[[121 117 114 136 132]
 [124 122 103 136 127]] | 114

[129 122 128 115 121 105] | 128

[147 108 114 101 107] | 114

[[137 147 149 119 131]
 [152 144 142 120 138]] | 149

[118 107  99 125 129] | 99

[121 128 155 116 121] | 155

[144 125 117 121 157 101] | 117

[[128 122 123 135 136 138]
 [113 111 103 103 102 127]] | 123
---
[152 149 119 135 140 146 127] Out: 152
[124 117 127 105 154 137] Out: 124
[128 122 140 149 122 127] Out: 128
[151 134 139 110 140] Out: 151
[121 101 103 132 108] Out: 121
[120 131 151 121 121] Out: 120
---
[[152 115 131 114 119 123]
 [106 144 146 142 129 144]
 [138 148 102 131 112 123]] out 142

[[146 120 126 136 140 135 122]
 [143 138 136 145 121 130 132]
 [130 127 141 135 107 137 129]] out 121

[[123 126 153 133]
 [132 116 142 138]
 [128 119 144 137]] out 116

[[150 100 121 110 122]
 [149  99 123 110 122]
 [154 103 117 112 121]] out 123

[[130 121 153 103 137 116 135]
 [124 129 129 128 126 134 132]
 [131 127 129 131 131 124 129]] out 126

[[117 115 136  98 109]
 [113 112 128 107 101]
 [129 132 114 152 131]] out 128

[[130 105 127 114 130 115]
 [138 134 136 104 130 145]
 [134 147 129 117 132 151]] out 104

[[128 130 130 154 143]
 [126 142 147 125 151]
 [128 121 121 135 125]] out 147

[[156 144 137 143]
 [155 148 141 138]
 [110 121 123 134]] out 148
---
[[149, 149, 116, 102], [128, 126, 122, 133], [139, 141, 111, 119]] | 111
[[127, 114, 133, 106, 128, 118, 128], [131, 129, 128, 109, 136, 147, 142], [124, 127, 125, 111, 136, 150, 141]] | 150
[[129, 130, 128, 128], [133, 147, 122, 122], [149, 115, 147, 137]] | 147
[[155, 112, 117, 137, 121, 153], [103, 133, 119, 147, 115, 106], [114, 144, 141, 109, 139, 115]] | 139
[[140, 142, 111, 140, 125], [121, 114, 149, 111, 119], [141, 134, 131, 133, 106]] | 133
[[145, 120, 129, 125, 146], [131, 125, 134, 133, 125], [130, 129, 136, 107, 127]] | 107
[[123, 148, 145, 136, 114], [140, 149, 139, 132, 129], [117, 103, 124, 133, 116]] | 133
[[129, 139, 131, 132], [123, 122, 155, 110], [121, 122, 130, 130]] | 130
[[150, 141, 104, 154], [149, 136, 124, 116], [106, 146, 131, 108]] | 131
---
((116, 118, 118, 130, 129), (124, 107, 117, 124, 123), (132, 128, 127, 129, 128)) → 123
((134, 151, 141, 121, 125, 117), (134, 155, 141, 122, 125, 118), (120, 145, 129, 128, 118, 120)) → 118
((102, 128, 118, 127), (133, 152, 122, 126), (125, 124, 129, 125)) → 126
((124, 121, 126, 103, 113, 112), (120, 117, 128, 137, 140, 142), (121, 118, 121, 133, 138, 133)) → 142
((133, 113, 147, 151, 149, 149), (124, 133, 121, 103, 120, 131), (115, 111, 127, 112, 118, 135)) → 131
((135, 126, 103, 116), (148, 141, 151, 127), (139, 117, 131, 127)) → 127
((135, 127, 132, 129, 130), (120, 129, 127, 128, 131), (103, 135, 123, 130, 121)) → 131
((131, 134, 129, 124, 121), (127, 127, 130, 129, 128), (116, 135, 135, 132, 151)) → 128
((115, 146, 134, 128), (129, 106, 125, 131), (123, 115, 129, 123)) → 131
---
123,126,113,136,120,153 >> 136
150,135,124,156,141 >> 124
156,151,121,134,142,126,139 >> 142
100,153,127,151 >> 153
102,129,138,133,125 >> 138
127,99,132,129,141 >> 132
101,122,119,123 >> 122
---
[[140 127 133 116 131 133]
 [113 127 115 121 131 149]] result: 116

[112 113 114 143 135 157] result: 114

[132 104 130 125 136 147 122] result: 125

[141 149 138 106 152 123] result: 138

[102 146 129 147 123] result: 129

[109 130 146 150 104] result: 130
